Each point is an arrangement of 9 marks. Each symbol rearranges the positions; applied to <1 2 3 4 5 6 7 8 9> they give: m <9 1 2 3 4 5 6 7 8>; a <1 9 8 7 6 5 4 3 2>.

Complete each set of four: the symbols that take the first to the second take the third to the fourth.
Answer with the point's row; about right is enough.
A [ -53  -58   -5   57   27    5  -12 -133   32   26   -7  -29   13  100  -59   16 -265   34  -40   33    5  -59  -33   55 -208  -44  -30   36   51    7 -147  231   13  -22  -36  -99    0 -152   -5   52  -76   46  -62   58   72   17   47  -76  169   -7   97    8   33   23   15   36  -39   58  -71    3   35  161  -35   50  111   36  -63 -104  -22   20  262   34   42  229   73  -16   35   82   30 -186   35 -112  -20  -94  -40   17 -329   -9  -94   -5  181   -5   37   24  -29   97   90 -126   24   33]
B [ -41  -23  -29  -38  -44   14  -37  298   -5  -23   18 -118  -45 -143   22   14  214  -32    0   -6   32   69   70   80  180   25  -72   16  -10   26  -51 -223   -8  -78   37  145   27 -107   20   13  -75  -29  104  -86   35    9   26  -67 -235  -55   84   29  -88   15   -3   16  -12   26    2  -91   27 -236 -106  -26  125  -90  -29  -11   47   84 -298   -1  -36 -221   46   15   10   22   -4  -76   36  107   39   82   25   10  178  -43   73    7 -111  -96   54    3   37  -22  101  173   37   11]
C [ -49   37    1  -72   -9  -49  -15  -92   57  -53   24 -131   -9  116    7 -115 -199  -44    6   13  -64   63   25   87 -168   30   29   49 -139    9 -123  138   29    5   27 -110    1 -172  -19   55 -135   70  -55  -26  -83   -7   17   54  209  -97  101  -54    9   -3  -10   22 -133   36   28   17   -5   76   59   49  199  -79  -34 -230  -35  -34  269  -32   23   85  -72   37   22   61  -18 -194   -4  -73   -6  -14   22   75 -302  -80  -62  -27  247 -117   24   33   47  -73  214 -131  -56  100]
D [  37   46   58   -9   18   25  -80  271  -40   56   25 -134  -71 -161  -42   87  136   29    7  -26  -30   24  -20   90  151  -65   -9  -22   56  -72 -167 -203   33   63    6   78    5 -133  -87    5 -134  -34   88  -90  -39  -85    7   13 -177  -54   76   41  -36 -126   57  104 -144   28  -13    7   25 -328  -37  110  197  -20   -9  -69  -34   90 -314   61  118 -185  -16  -28  -36   20    6 -197  -29  120   61   52  -52    7  136   95    9   17 -140    2  -43    1   54   43  104  106  -71  -15]

A [  26   65  -65  -25  -32  -17   46 -320  -46  -20   40  128  -23  124   -7    6 -206  -31 -103   -6   28  -18   -9  -73 -280    0  -11   60   77  -44   97  166   16   -7  -66 -172   40  100  -86    0   94   -6  -57   57   -3   -9   53  -94  259   11   20   26 -129   43  -60  -54   78  -98   61  -33  112  323  -68  -72  -66   55   50  111   -2   -8  295   -2   13  258  -47   63  -21   88    4   -3   29 -203   35  -18   34   57 -190   -2  -53  -13  160  -22   52   14   31  -58  -95 -135   -5   50]
B [   0  -34   -5  -23   26  -51  -42 -193    3  132   -3 -174  -22  151   45  -50 -217   -4  -53  -89    3    9  -84   27 -234    5  -30   30  -19   19 -191  127  -51    5  -41 -123  -14  -86   18   20  -88   42  -53   12    5  -49   13   41  248  -47  -10   -9   58   27   -4  -14  -81   36  -26   51   75  212   14   46  139   22  -13 -122   70  -54  253   66  -19  162   33 -104   -5   78  -59 -100   18 -150  -71  -89  -14  -15 -271   48  -12   12  239  -46  -16  -43  -49   84  117 -153  -43  -44]
C [  24   18   30    9    5   35   94  -39  -18  -37  -15  147  -11   25  -28   30  -10   52   48  -80   72   23  -30 -194   39  -10   61  -14  -21   65  269   -3   24   20   47   43  -23  203   73  -52  238  -24   -6   99   66   34   -7   89   23    7 -145  -31   35   38   71  -27  250  -51  -13   27  -50   43   10    4 -322  101  -53  325   51  -30 -115  -26   49   17  -20   13   75  -57    6  280   20   -3  -40  -45  -13    6  246   14  -12   69 -155  140   37  -27  -16   44 -244  -43   24  -68]
D [  19  -62  -22  -11  -19   70  142 -277   64   29    4  163 -141    3  -57   58 -154   15   10   88  -34   27   92 -163  -84  -13  -47   13  -57   34  153   40   19    3   26  -51    7  158  -82  -61   82  -59  -22  -24   32  -38   17   28  140   46 -124    8   37  -52  -72   17  214   48   -5  -28  -12  121   26   30 -314   38    2  233  -17  -36  156   12   -6  136  -74  -28    2  -28   -7  259  -33  -76   28  -15  -13   86   70  -38   28   13  -51  137   56   37  -36    2 -223 -114  -35   -7]

A [  12   19   28  -62   45  -39  108   72   35   10   24  218  -45  -95  -88   17  123  -51  -54 -123   -5  -94  -96 -170   68   -5   29    7  -26  106  135  -64   72  -57   19   26  -62  198  -14 -112  126  103   59  -66  -57  -17   -9   39 -110  -42  -88  -89   10 -121  -24   -4  201   47   -3   13    5 -222   22   -4 -279  -32  -54  174   -5   12 -163   91  -28 -115  -64    5  -87   43   -3  200   -7  117  -44   33   32   88  363   69  -62  -15 -246  180   31   -2   62   40 -157   46  -58   -3]
B [   5    6  -58 -118   -4  -46  104 -191   13  -74  -62  270   49   -2   29   16   -7  -16   32   65   -3  -28   98 -205   71   86   62   16  -20   51  168  -10   24   10  -56  -44  -31  252  -13  -43  303   52  -47   26  -61   -8  -32  119   50   48 -130   10  -16   43   35  -29  207   13   78   11   27  103   19    6 -353   41   20  246   16   11   36  -26   30   52   -9  -14  102  -12   19  172   33   -4   26    3   -1   18  213  -97    8   56 -167   81 -104   17   -1   24 -277  -36  -14  -54]
C [ 107  -10    4  -52  -44  -31  -78  217   45  -24  -89 -228   30   41  -83   49  -34   31  -55   67   33   63   62  212   74  103   66  -43    0   -8 -118  -65  -16  -45  -41  -26   12 -267   29   44 -187  -76  -31   31  -33   16    7   34  -36    2  123    3    6   95  -32  -16 -250    7   -5  -64  -39   13  -54   19  333   -9  -34 -310   35   34  -90  -50  -11  -43  -27  -52   21  -67  -33 -272   43   21   99  -53  -41    7 -145   12   24   41  120  -77  -57   13  -64 -154  259   37   27  -13]
D [  87   31   53   45  -27  -68  -14  345  -74   96   59 -127  -36  -84  -35   -8  168   12   32  -34  -77   44   14  133  132  -26  -31   28   16   -5 -254 -160  -17   49   16   82   72 -131  -17  -66 -107  -16   97  -68   24   -3   70  -35 -281  -92   70   30   -8    8  -39   18 -144  -86  -51  -17   17 -327    1   68  135  -33  -57 -108  -51  -77 -256   64   19 -220   10   19    1   22   35 -163  -55  164   32   93  -66   75   19  108   77   14  -51  -66   76   77   71   42   92  154  -45   87]

A [  16   42  -48   20   -1   13 -103  108  -35   69    6 -200   -1   49  -12   11  -23  -51   48  -77   21   29   11  157   75   24   20  -31   61   12 -240  118 -117  -45  -88   23  -31 -234   58  154 -231  -87   23   36   -7  -15   56   20   27  -49  184    9 -121    6    6  -39 -268   21   28   50 -143  102  -14   -7  272   61   32 -265  -25   23   15    6   20  -19  -32   74   10   59    0 -262   -3  -71  -22   -6  -19  -93 -246   15   -6   -4  188  -62  -89  -65   16   31  255  -17    1 -105]
B [  48  -27  -11  -31   -8   20 -116  229   24   53  -70 -126    8  -72   31  -40   73  -31   39   12  -31  -23   -7  199   27  -44   13  -77  -38   38 -223  -80    1   24   62   90   45 -198   18  135 -269  -33   86  -22   14   15   48   32 -117  -15  182   52   82    8   37   26 -231   89   14   76    6 -126   40  -20  270  -20  -43 -216  -29  -77 -134 -114  -18 -110  -29  -13    7  -13   23 -288  -13  122   -7  -28    3  -31 -100   31  -37  -20   47  -26   -7  -25  -15    5  209   53  -41  -43]
C [  61  -41  -69   17  -80   -3    1  171  -25  -74   34   41   10 -117   56   37  185   21  -16   50  -49   14   16  -40  100  -50  -18  -16    3    2   97 -192  -45   59  -54  101  -50   89  -67  -18  137  -77  102   27  -17   38   72   85 -197    0    4    2  -12   29  -20  -70  102    2   -5    3   53 -213   26   -6  -51   38   -2   28  -47  -46 -294   49   28 -149   -8  -47  -43    2  -30   75   -5  281    6   31   -4   21  340   72  -27   31 -303   45  -30  -19  -18   16  -56  247   19   98]
D [ -29   49   36  -20   15   34  115    4  -38  -40   54  237  -42  -50  -24  -93  133  -27  -15  -44   18   29  -32 -217   89   26  -36   87   -5   10  173  -36   17   17    5    9  -29  161   -6 -147  218  117  119   -7   69   58    9  -50 -164    3 -189  -25  -33  -74   35  -14  200   13   -6   28   61 -179  -84  -12 -279    1  -63  197  -88   13 -211   37   -3  -71  -35   44  -27   -2   52  242  -57  111  -63  -10    5   78  271   47   10  -76 -225  168  -71   56   18   12 -212   72  -60    6]

A [   0   73   85   -6   76   51  151 -251  113  -32   -5  180  -61   68   11   65 -177  -28   31   15  -85   14  -19 -255 -147  -57   20    0  -51   12  264   54   61    5   70  -90   19  281    6  -57  188   -3   -3  -56  -75  -42   -4   31   89  -47 -129   51  129  -81  -69   -4  178   55  -14  -63   -3   68   17   54 -299  -12  -10  263   33  -45  128  -26  -24  167  -16  -61   32  -36   26  214   -3 -133   50  -64  -88   -4   79  -13   82  -18   19  145  -39  -14  -80    5 -192 -122  -24   45]
B [ -12   61  -16   18  -29  -74   61 -341  -87 -126   76  -19  105  166  -21  -23 -199  -14  -13  -36 -100  -58   -1 -121 -185   29   47  -52  -14  -38   85  214  -11  -24   -7  -97  -22   28    8  -25   40    8 -144  -22   37   30   13    7  288  -43  -15  -86  -21   49  -12  -47   59  -53   -8   41   29  242  -35   -7 -124   24   96   87  -15    2  272  -27   19  227   59  132   25   48  -82  100  103  -81 -100    8   10   33 -207  -71   76   41  144    0   46   30  113  -18  -22 -192   27   37]
C [ -23   -6   -3 -101    1  -10 -139 -106   17  -50   69 -101  -60  130   -5    7 -200   18   32   88   12  -31   17  168 -144   38  -78   27  -64  -32 -105  184    1 -116   30 -120   31 -161  -24   38 -108   49  -52   34  -97   53 -134 -101  190   58  177   54  -29  -59   41  -15 -170   18   13   16  -20  157   36  -16  121  -10  -21 -191   22  -99  227  -27  -30  201  -47  -51  -69  -10   18 -142  -36  -99  -12  -10   57   48 -322  -36   -1  -29  278  -95   14  -41  -25  -74  157 -126  -38   20]
D [  34   25  -44    2   -5   26 -129  119  -54  -52  -62 -221   89  -38  -11   27  -47   -6   57  -29  -38  -12  -18  199  -66   20   44  -16   62   -6 -215  140  -18  -24  -28  -90  -18 -206   38  147 -287   76  -19   77  -10  -58   47   46   37    2  112  -37    5    7  -90  -37 -203   21   -3    4  -77   60  -33  -44  280  -19   93 -216    5   61   77    1  -42   73   31   88    6   23  -28 -300   12  -17  -25  -29   60  -39 -324  -60  -67   10  185 -124   -7  -39   73   27  197  -27   35  -48]

A [ -30   16  -35   41  -23   70  -23 -195   39   74  -16  -66  -15   95    4  -86 -169    9  -40  -24  -10   73  -81  117 -116  -33  -62    6  -31    1  -77  211    5  -19    9 -156   46 -142   22   38  -70  -35 -119   -6   -2    5  111   23  247  -89   23   17  -13  -24   13  -50  -40    3 -112   76   35  275   17   39  147   16   23  -85   52  -35  194   87   74  252   27 -109   45   56  -53  -36   37 -220  -59  -19   -1   81 -377   39  -73  -19  249  -68   37    4    1   96   26 -183   -6   19]
B [  18   16   10  -46    9   -9  -29  291 -119  -22   43  -88   28 -111   34   17  230   58  -53  -42   16   17    0  114  179  -27  -17  -16    7   48 -143 -219   31  -39   22  179   11 -128   10   27  -56  -43   85   30  -92  -42  -26  -44 -225    6  145   23  -40  -28   47   -4 -113   12   83  -41  -24 -280  -55   47   58   22  -66  -65   -4  -30 -272  -43  -41 -218   39   72  -49   11   53 -121   -5  124   49  -16  -23   51  167 -122   41   35 -178  -49  -10  -12   58 -134  160  181   15   22]
C [  30    5   29   40    8  -23  -84  239   17    3  -79 -199  -78  -99  -17  -45   81    8   75  -69   -8   33  -11  200   76  -43  -57    1  -25    5 -162 -152  -13   25   23  104   -4 -244   69   63 -204  -30   75    3  -33  -28  -11   64  -67   -5  109  -50   81  -22  -14   -1 -187   43  -14   31  -60 -104  -11   -9  236  -32  -65 -210   15   -8 -145  -57    6 -104    3  -24   52   -2   19 -295   46   62   52   -8  -13  -14  -99    2  -10  -21   16 -139   35  -60  -77   87  250  132  -41  -56]
D [  33   14   -6  -10   23   49 -150  -43   -7  -28  -67 -232   24   26   14   -1  -98   35   20   32  -34  -29   63  177  -79    7  -54  -48   -3  -30 -280  125   11   32   -1  -86   28 -219   71   79 -212  -67    5    9  -22   27  -10   65   95   98  141   33  -57  -21   59   29 -194    5   35   62  -31  126  -65   -6  259  -34   -7 -247   57  -40  152  -67   13    7   74   59   19    4   28 -263   -6 -152  -21   80   -2  -62 -335   -7  -30  -59  292  -98  -52    0   52  -28  139  -54  -18  -28]

A [ -46   -3  -53   20   19    9   -2  235  -58  -30   -7 -115  -28  -58   18   64  239  -54   73   13   44  -25   47   72  215   -2  -18   -8   61   72  -75 -182    3   33    3  167   33 -124  127   43 -132  -67  120   39  -28   99   17    7 -218   27   37   98  -15  -19   67  -16  -84  -27   62   10   19 -254  -18   89  106  -22   26 -106   -2   50 -316  -55 -134 -261   -8   47    0  -49   59 -108    7  248  -20   24   37  -37  172   24   59   28  -42  -32  -29    7    6  -83  156  172    7   15]
B [  52  -39   35  -36    6  -73   19  184  124  -11  101   72   90 -201   14   16  185   39  -36   -9  -13   -7  -52  -38  228  -39   25  -21   43  -20    2 -113   -9   49  -33  138    9    7   91  -61   73   71  117   70    4  -35  -11  -64 -214  -26  -51  -10   70   79  -55  -57   39  -37    4  -51   58 -219   35  -39  -85   54   44  121  -68   -7 -209  -26  -12 -179   20 -103   -7   42  -19   40  -22  127  -22  -26   -7   48  290   51  -66    8 -270   21   35   44  -53   33   13  219  -15   26]
C [  63   30   -8  -25   92   22 -188    8  -66  -42   29 -253   59   40  -71   12 -132   47   11   61   14   -5   45  159  -61   84   19    9   85   -7 -186   51   40  -18    8  -89    4 -254   22   29 -203  -49  -50  -31   -4  -71  -46  -19   67   70   71   47  -31   -9   -6   72 -216   11   47   43  -23  127  -86   55  287   10  -41 -252    3    9  141  -12   13   55  -19   27   16    1   26 -244   18  -63   57   65  -34  -24 -315  -50  -31  -29  216  -69   27   12   23   33  224  -23    3  -45]
D [  23    2  -57   21   13  -10 -106  134   34   35  -95 -206   14  -13   53   58   89  -11  -39   50  115   63   19  151   21   13  -14  -56   31 -101 -184 -107   -9   15  -34  -23   33 -281   33  146 -178   15  -19    1   12  -28   20    4  -35   34  147  -29   98  -21  -60  -17 -228   -8  -28    9  -57  -40   10   36  324    6    2 -176   16  108   -6    7  -12   -5   45  -77   25  -26   11 -255  -69   45   -1    9  -12   32 -170  -43   29   19  102  -77  -54   -8   -2  -24  273   69   18   25]

A [  -5  -32  -54  -14   -3  -16   57  231   23   54  -29   49   42 -115  -33   -3  169   61  -26  -20   40   30  -52  -27  176   15    8  -44   -4   22   66 -200  -81   30  -48  167   16   94  -29   89  128   45  135  -23   37   49   41  -11 -214    0  -60  -48    0   64  -16  -69   75  -26   42  -88  117 -232   49  -50  -99   42   24   66  -52  -58 -301   33   66 -210   10  -58  -49   32  -50   43   12  243   29  -50  -61   41  295   30   46   64 -234    5    2    2  -30   17  -23  186   56   65]
B [ -54   -5   -2    4    7   23   93   12  -38   -3   -6  200   13 -115  -73  -77  154    7   12 -123  -18  -40   56 -125  148  -94  -69    7   99   77  157  -66   62  -27   73   33  -12  213  -45 -101  211   -3   -1   26   -5   21   34    2  -98  -26  -83   -7  -51   -6   37  -10  203   93    0   25  -24 -159  -50  -14 -301   28  -74  167   29   92 -133   30   25 -151  -58   60   34    7    8  235   45  203   -9  -66   16   35  356   27   -9  -34 -315   64   54   23   63  -52 -238  148  -16  -17]
C [  -9   54  -15  -40  -22  -36   33 -266  -95   61   -2   91  -22  163   58  -37 -204   -6  -14  -36    2  -14   41    1 -162   20  -35   52  129 -147   82  203   36   12    1 -201   31  112 -106    3  130   35 -151  -28   41   23   91   -5  222    8   13   23  -49   30   -6  -64   93  -59   29   37   37  295  -40  -16  -80   64    1   91  -97    1  344   43    1  268    4   37  101  -30  -50   87  -52 -187   30   44   21   23 -209   28  -19    4  172   94   71   44   55  -32 -115 -217  -42  100]
D [  -7   -8   35   31   65   22   -4 -248   77   83  -23 -146    5  156   38  -37 -201   21   75   16   44   16  -78  182 -147  -29  -68   32  -56  -58  -39  180  -81  -48  -26  -28  -26 -162   53   38  -30   66  -73   22   20  -29    5  -27  227  -49   44  -50  -45   38    0   24 -138   49  -30   55  -24  258   19   43  112   22  -11 -124  -79  -21  249   90   49  193  -23  -64  -45   86  -29 -106   10 -128  -23  -86  -24   64 -306    4  -41   70  254  -11  -13  -21  -51   86   39 -159  -12   63]

